Here is a tiny trained network, its code and every weight. The questions are about switching its units off for an input and a target symbol, where a switched-off unit gives its printed mean instead of its output.

import numpy as np


def w(rows, s, z=0):
    codes = np.array(rows[::2]) - 128.0
    scale = np.full(codes.shape[1], s)
    scale[-1] = z or s
    return codes * scale


def f(y):
    return y / 2 * (1 + np.tanh(0.7978845608 * (y + 0.044715 * y**3)))


def softmax(a):
    e = np.exp(a - a.max(-1, keepdims=True))
    return e / e.sum(-1, keepdims=True)


def log_softmax(a):
    a = a - a.max(-1, keepdims=True)
    return a - np.log(np.exp(a).sum(-1, keepdims=True))


def net(x, mask):
    ids = ['ΦΨΩαβδζπστ'.index(c) for c in x.split()]
    T = len(ids)
    res = E[ids] + P[:T]
    u = 0
    for l in range(2):
        r = res
        for j in range(2):
            rows = slice(3 * j, 3 * j + 3)
            q, k, v = (r @ M[l][rows].T for M in (Q, K, V))
            z = softmax(np.where(np.tri(T) > 0, q @ k.T / 3**0.5, -1e9)) @ v
            o = O[l][rows]
            res = res + np.where(mask[u + j], z, o[:, -1]) @ o[:, :-1]
        u += 2
        y = f(res @ A[l][:, :-1].T + A[l][:, -1])
        res = res + np.where(mask[u : u + 4], y, B[l][:, -1]) @ B[l][:, :-1]
        u += 4
    return log_softmax(res[-1] @ U[:, :-1].T + U[:, -1])


Q, K, V, O, A, B = {}, {}, {}, {}, {}, {}
E = w([
[73,103,184,79],'Φ',
[57,164,110,250],'Ψ',
[165,112,57,90],'Ω',
[160,61,72,114],'α',
[120,173,61,125],'β',
[18,132,107,126],'δ',
[167,68,145,42],'ζ',
[119,52,184,146],'π',
[96,12,129,114],'σ',
[73,155,80,41],'τ',
],0.02)
P = w([
[208,195,178,254],'0',
[184,151,103,154],'1',
[165,131,65,135],'2',
[176,153,91,144],'3',
[157,120,60,119],'4',
[171,151,92,136],'5',
[151,113,68,105],'6',
[134,54,3,49],'7',
[162,127,84,112],'8',
[151,99,53,80],'9',
[166,127,106,100],'10',
[168,133,118,115],'11',
[164,125,114,109],'12',
],0.0061)
Q[0] = w([
[224,119,224,252],'L0H1',
[78,105,110,154],'L0H1',
[182,140,167,130],'L0H1',
[220,131,149,150],'L0H2',
[167,238,103,26],'L0H2',
[91,193,101,215],'L0H2',
],0.011)
K[0] = w([
[186,32,230,138],'L0H1',
[117,66,60,174],'L0H1',
[134,113,188,101],'L0H1',
[170,86,200,141],'L0H2',
[251,148,52,103],'L0H2',
[137,241,198,140],'L0H2',
],0.011)
V[0] = w([
[209,174,6,137],'L0H1',
[202,85,150,178],'L0H1',
[79,86,72,177],'L0H1',
[253,196,81,121],'L0H2',
[78,149,222,138],'L0H2',
[175,210,90,51],'L0H2',
],0.006)
O[0] = w([
[162,191,93,75,199],'L0H1',
[164,89,118,48,106],'L0H1',
[168,171,217,119,255],'L0H1',
[187,130,72,2,86],'L0H2',
[79,46,70,174,77],'L0H2',
[206,180,57,60,52],'L0H2',
],0.0059,0.0041)
A[0] = w([
[198,53,137,134,8],'L0N1',
[104,110,190,40,55],'L0N2',
[199,102,18,164,109],'L0N3',
[30,253,129,123,188],'L0N4',
],0.011,0.0017)
B[0] = w([
[76,171,250,43,157],'L0N1',
[230,174,149,183,178],'L0N2',
[98,207,191,187,175],'L0N3',
[141,57,68,67,254],'L0N4',
],0.013,0.0096)
Q[1] = w([
[107,84,37,196],'L1H1',
[185,138,55,114],'L1H1',
[230,15,118,37],'L1H1',
[2,250,102,192],'L1H2',
[90,168,67,74],'L1H2',
[29,92,159,116],'L1H2',
],0.0091)
K[1] = w([
[16,152,176,94],'L1H1',
[120,225,98,137],'L1H1',
[95,211,77,140],'L1H1',
[37,208,119,220],'L1H2',
[128,146,60,124],'L1H2',
[2,91,186,53],'L1H2',
],0.0092)
V[1] = w([
[210,98,104,190],'L1H1',
[122,182,100,158],'L1H1',
[63,165,166,195],'L1H1',
[180,34,162,74],'L1H2',
[76,162,152,120],'L1H2',
[96,160,147,2],'L1H2',
],0.0076)
O[1] = w([
[108,109,161,61,68],'L1H1',
[49,157,104,125,131],'L1H1',
[107,159,210,201,143],'L1H1',
[160,223,113,59,225],'L1H2',
[173,86,161,134,143],'L1H2',
[175,60,124,3,253],'L1H2',
],0.0053,0.004)
A[1] = w([
[102,24,183,152,3],'L1N1',
[221,223,78,200,97],'L1N2',
[238,145,13,148,164],'L1N3',
[254,175,179,215,92],'L1N4',
],0.0096,0.0055)
B[1] = w([
[139,112,3,94,174],'L1N1',
[44,159,40,59,180],'L1N2',
[162,135,160,195,254],'L1N3',
[86,81,184,122,213],'L1N4',
],0.016,0.0088)
U = w([
[198,97,89,87,122],'Φ',
[113,58,103,199,254],'Ψ',
[60,134,108,94,32],'Ω',
[126,173,88,131,120],'α',
[148,104,139,62,119],'β',
[118,2,86,43,79],'δ',
[123,92,127,125,52],'ζ',
[132,56,140,108,93],'π',
[103,131,184,176,176],'σ',
[110,103,122,107,120],'τ',
],0.0099,0.0045)

Each question gives the input, a string of symbols that net reads in full, and the target symbol t.
The units are the heads (3 rows each of Q, K, V and O) and the neurons (one row each of A and B). Each row of codes is followed by its name. A weight is (code - 128) times the scale printed after its matrix; where a second scale follows, it is the last column's (O, A, B and U).
mask holds one flag per unit, layer by layer, with each layer's heads first. A switched-off unit (its flag False) gives its mean, the last column of its rows in O or B, instead of its output. The means were averaged over made-up inputs and are rounded, as every weight is.
A unit's drop is (log p(t) with every unit on - log p(t) with that unit switched off) / (log p(t) with every unit on - log p(t) with every unit switched off).
The circuit of an input: a set's keep is (log p(t) with only the set's units on - log p(t) with every unit switched off) / (log p(t) with every unit on - log p(t) with every unit switched off). Starting from all 12 units, units are removed one at a time, each time the one whose removal leaves the highest keep (on an exact tie, the one counted first), for as long as the keep stays at least 0.8.
circuit, biggest first: the units of the circuit, biggest drop first
unit that matters most: the unit with the biggest drop
top k neurons: the k neurons with the biggest drops, biggest first
top k neurons in layer l: the k neurons of layer l with the biggest drops, biggest first
drop when u is switched off: that unit's drop, to one decimal
input ζ δ σ Ψ Ψ Ψ τ Ω Φ Ψ β π, target δ: unit that matters most => L1N1
input τ Φ β Ψ δ α ζ, target β: top 2 neurons => [L0N1 L0N4]
input ζ Φ τ Φ τ ζ Ω Ω π, target δ: circuit, biggest first => [L1N1 L1N3]
input σ Ψ Ψ Φ, target σ: top 4 neurons => [L0N2 L1N1 L0N4 L1N4]
input Ψ Ψ π τ Ψ Ψ ζ ζ ζ σ Ψ Ω, target Ω: top 4 neurons => [L0N3 L1N2 L0N4 L0N1]
input α β Φ, target α: top 3 neurons => [L0N2 L1N2 L0N1]
input ζ α Ψ Ψ ζ Φ δ α, target β: top 3 neurons => [L0N2 L0N1 L1N3]
input δ σ Ψ Ψ Ψ τ π ζ, target Φ: top 4 neurons => [L0N2 L0N3 L0N1 L1N3]
input Ω ζ ζ Φ δ ζ τ Ψ Ψ Ψ σ Ω α, target σ: top 4 neurons => [L0N4 L0N3 L1N1 L1N2]
input β β Φ, target α: top 2 neurons in layer 1 => [L1N2 L1N3]
input Φ α Ψ Ψ τ Ω Ψ Ψ ζ Ψ τ ζ ζ, target Φ: top 3 neurons in layer 0 => [L0N1 L0N2 L0N3]
input σ δ Ψ α δ, target δ: top 4 neurons => [L0N4 L0N2 L1N3 L0N3]
input Φ Φ Φ, target Ψ: top 2 neurons => [L0N4 L0N1]
input Ψ ζ Ω τ, target Φ: unit that matters most => L0H2
input ζ π Ω Φ Φ, target Ω: top 4 neurons => [L1N2 L0N2 L0N4 L0N3]
input β τ Ψ α Ω ζ, target β: top 2 neurons in layer 1 => [L1N4 L1N2]
input τ Ψ Φ Ψ ζ ζ Ψ Φ Ω β, target α: top 3 neurons in layer 1 => [L1N4 L1N2 L1N3]
input π δ τ Φ, target Φ: top 3 neurons in layer 0 => [L0N3 L0N4 L0N2]
input π δ ζ π Ψ τ Ψ Φ Ψ α, target σ: drop when L0N3 is switched off => 0.5
input π Ψ Φ Ψ Φ, target σ: drop when L1N3 is switched off => -0.2
input ζ Φ Ψ Φ τ, target Φ: unit that matters most => L1N3
input Ψ Ψ Ψ τ τ τ Φ, target Φ: drop when L0H1 is switched off => 0.1
input δ Ψ Ψ σ δ, target δ: drop when L1N3 is switched off => 0.1
